Below is a small trained network, with its code and all its weights. Each question gives an input and a target symbol and asks what happens when units are switched off, that is, made to give their printed mean instead of their output.

import numpy as np


def w(rows, s, z=0):
    codes = np.array(rows[::2]) - 128.0
    scale = np.full(codes.shape[1], s)
    scale[-1] = z or s
    return codes * scale


def f(y):
    return np.maximum(y, 0)


def softmax(a):
    e = np.exp(a - a.max(-1, keepdims=True))
    return e / e.sum(-1, keepdims=True)


def log_softmax(a):
    a = a - a.max(-1, keepdims=True)
    return a - np.log(np.exp(a).sum(-1, keepdims=True))


def net(x, mask):
    ids = ['ΞΦΨβδζμ'.index(c) for c in x.split()]
    T = len(ids)
    res = E[ids] + P[:T]
    u = 0
    for l in range(3):
        r = res
        for j in range(3):
            rows = slice(2 * j, 2 * j + 2)
            q, k, v = (r @ M[l][rows].T for M in (Q, K, V))
            z = softmax(np.where(np.tri(T) > 0, q @ k.T / 2**0.5, -1e9)) @ v
            o = O[l][rows]
            res = res + np.where(mask[u + j], z, o[:, -1]) @ o[:, :-1]
        u += 3
        y = f(res @ A[l][:, :-1].T + A[l][:, -1])
        res = res + np.where(mask[u : u + 4], y, B[l][:, -1]) @ B[l][:, :-1]
        u += 4
    return log_softmax(res[-1] @ U[:, :-1].T + U[:, -1])


Q, K, V, O, A, B = {}, {}, {}, {}, {}, {}
E = w([
[36,115,49],'Ξ',
[189,66,106],'Φ',
[180,93,60],'Ψ',
[3,169,204],'β',
[2,55,30],'δ',
[110,102,76],'ζ',
[191,46,182],'μ',
],0.018)
P = w([
[169,133,80],'0',
[88,28,110],'1',
[64,155,159],'2',
[184,166,87],'3',
[113,29,121],'4',
[76,166,183],'5',
[213,189,100],'6',
[120,27,133],'7',
[53,157,156],'8',
[253,215,106],'9',
[124,29,138],'10',
[59,158,161],'11',
[222,195,106],'12',
],0.013)
Q[0] = w([
[62,53,133],'L0H0',
[145,116,254],'L0H0',
[140,2,192],'L0H1',
[96,69,192],'L0H1',
[201,88,154],'L0H2',
[31,114,91],'L0H2',
],0.0095)
K[0] = w([
[114,187,140],'L0H0',
[102,21,187],'L0H0',
[254,70,195],'L0H1',
[158,7,163],'L0H1',
[75,236,102],'L0H2',
[68,120,37],'L0H2',
],0.008)
V[0] = w([
[127,14,182],'L0H0',
[64,135,90],'L0H0',
[13,219,67],'L0H1',
[176,230,121],'L0H1',
[44,60,108],'L0H2',
[37,1,160],'L0H2',
],0.008)
O[0] = w([
[164,168,204,202],'L0H0',
[159,81,252,121],'L0H0',
[176,212,87,2],'L0H1',
[160,101,127,49],'L0H1',
[145,51,168,184],'L0H2',
[140,194,135,210],'L0H2',
],0.0042,0.0096)
A[0] = w([
[67,140,253,69],'L0N0',
[68,67,107,2],'L0N1',
[8,105,116,20],'L0N2',
[248,29,42,36],'L0N3',
],0.0064,0.0027)
B[0] = w([
[158,104,14,201],'L0N0',
[208,46,137,170],'L0N1',
[244,132,182,173],'L0N2',
[157,59,164,253],'L0N3',
],0.011,0.007)
Q[1] = w([
[72,154,202],'L1H0',
[118,122,140],'L1H0',
[143,168,114],'L1H1',
[144,1,117],'L1H1',
[102,142,57],'L1H2',
[100,37,103],'L1H2',
],0.013)
K[1] = w([
[205,114,247],'L1H0',
[25,47,173],'L1H0',
[94,127,92],'L1H1',
[255,233,93],'L1H1',
[82,152,56],'L1H2',
[222,229,156],'L1H2',
],0.0064)
V[1] = w([
[248,216,139],'L1H0',
[198,66,51],'L1H0',
[96,164,90],'L1H1',
[143,103,170],'L1H1',
[192,102,34],'L1H2',
[95,144,255],'L1H2',
],0.008)
O[1] = w([
[105,95,123,99],'L1H0',
[109,112,136,254],'L1H0',
[93,94,116,46],'L1H1',
[148,176,155,175],'L1H1',
[116,188,109,224],'L1H2',
[119,87,254,91],'L1H2',
],0.009,0.0099)
A[1] = w([
[169,198,171,253],'L1N0',
[65,135,78,220],'L1N1',
[92,7,124,151],'L1N2',
[172,187,51,99],'L1N3',
],0.012,0.0041)
B[1] = w([
[48,135,110,186],'L1N0',
[64,154,252,147],'L1N1',
[93,183,121,254],'L1N2',
[74,2,115,190],'L1N3',
],0.0073,0.014)
Q[2] = w([
[135,57,212],'L2H0',
[53,154,127],'L2H0',
[194,254,149],'L2H1',
[104,227,77],'L2H1',
[45,77,41],'L2H2',
[32,135,156],'L2H2',
],0.0076)
K[2] = w([
[152,187,178],'L2H0',
[150,229,84],'L2H0',
[10,110,82],'L2H1',
[101,89,136],'L2H1',
[115,175,130],'L2H2',
[116,182,175],'L2H2',
],0.014)
V[2] = w([
[47,94,122],'L2H0',
[80,10,171],'L2H0',
[181,173,109],'L2H1',
[70,254,141],'L2H1',
[107,81,140],'L2H2',
[87,254,99],'L2H2',
],0.0081)
O[2] = w([
[118,97,93,149],'L2H0',
[117,153,117,215],'L2H0',
[136,180,8,110],'L2H1',
[44,93,111,3],'L2H1',
[95,254,90,159],'L2H2',
[103,91,160,59],'L2H2',
],0.0061,0.012)
A[2] = w([
[116,252,203,254],'L2N0',
[239,82,177,94],'L2N1',
[151,172,144,94],'L2N2',
[69,166,152,94],'L2N3',
],0.011,0.0059)
B[2] = w([
[145,49,133,214],'L2N0',
[113,175,139,255],'L2N1',
[107,117,100,144],'L2N2',
[112,253,160,147],'L2N3',
],0.014,0.0096)
U = w([
[53,194,120,158],'Ξ',
[73,35,84,255],'Φ',
[81,73,34,113],'Ψ',
[51,129,36,245],'β',
[164,254,70,127],'δ',
[128,132,191,71],'ζ',
[143,78,11,44],'μ',
],0.0085,0.0017)

Each question gives the input, a string of symbols that net reads in full, and the target symbol t.
The units are the heads (2 rows each of Q, K, V and O) and the neurons (one row each of A and B). Each row of codes is followed by its name. A weight is (code - 128) times the scale printed after its matrix; where a second scale follows, it is the last column's (O, A, B and U).
mask holds one flag per unit, layer by layer, with each layer's heads first. A switched-off unit (its flag False) gives its mean, the last column of its rows in O or B, instead of its output. The means were averaged over made-up inputs and are rounded, as every weight is.
A unit's drop is (log p(t) with every unit on - log p(t) with that unit switched off) / (log p(t) with every unit on - log p(t) with every unit switched off).
The circuit of an input: a set's keep is (log p(t) with only the set's units on - log p(t) with every unit switched off) / (log p(t) with every unit on - log p(t) with every unit switched off). Starting from the 12 units with the biggest drops (on a tie, the unit counted first), units are removed one at a time, each time the one whose removal leaves the highest keep (on an exact tie, the one counted first), for as long as the keep stays at least 0.8.
units of the circuit, in order: the units of the circuit, biggest drop first
most important unit: the unit with the biggest drop
k most important neurons: the k neurons with the biggest drops, biggest first
k most important neurons of layer l: the k neurons of layer l with the biggest drops, biggest first
input Φ Φ β Ψ β β μ Φ Φ Ψ μ, target μ: units of the circuit, in order	(L0H1, L1H2)
input μ Φ Φ β Φ δ δ μ Φ Φ β Φ δ, target Φ: units of the circuit, in order	(L2H2, L1N3, L2N1)
input δ μ μ μ Φ, target ζ: units of the circuit, in order	(L1H2, L0N0, L1H1)
input Φ ζ Ξ μ μ Ψ Φ Φ Φ μ Ξ, target ζ: units of the circuit, in order	(L0N0, L1H2, L0N2)
input β Ξ Φ Φ ζ, target δ: 2 most important neurons	(L2N0, L0N3)
input Ψ δ Φ Ψ Φ Ψ Ψ μ, target μ: 2 most important neurons	(L0N2, L1N2)
input Φ μ β μ Φ Φ, target Φ: most important unit	L2N0
input β μ Φ Ξ Φ Φ β β, target Φ: 4 most important neurons	(L0N0, L0N2, L1N2, L0N3)
input μ Φ Φ β μ ζ Ξ δ μ β ζ μ, target Φ: 3 most important neurons	(L0N0, L0N2, L2N1)
input δ Φ Φ Φ Ψ, target δ: 2 most important neurons of layer 1	(L1N3, L1N0)
input β Φ ζ, target ζ: units of the circuit, in order	(L1H2, L2H1)
input ζ Φ Ξ β Φ Ψ Ψ Ξ, target μ: 4 most important neurons	(L0N2, L0N1, L1N2, L2N3)
input ζ Ψ μ Ψ Ψ μ Ψ β, target μ: 3 most important neurons	(L0N0, L0N2, L2N1)
input Ψ Ξ μ β μ Φ, target Φ: units of the circuit, in order	(L0N2, L0H1, L2H2)
input Φ Φ μ μ Φ Ψ δ Ψ β Φ β, target δ: units of the circuit, in order	(L0N0, L0N2, L1N3)
input Φ Φ μ μ Φ Φ Ψ μ μ Ψ, target μ: 4 most important neurons	(L1N3, L0N2, L1N2, L2N3)
input Φ Ξ Φ Ξ Φ ζ ζ β Φ μ ζ, target ζ: most important unit	L0N0
input β μ Ξ μ Ψ β Φ Φ Φ μ δ, target ζ: units of the circuit, in order	(L0N2, L1H2, L0N0)
input μ Φ μ Φ Φ, target δ: units of the circuit, in order	(L2N0, L1N3)
input μ Φ ζ δ Φ δ μ Ξ, target ζ: most important unit	L1H2
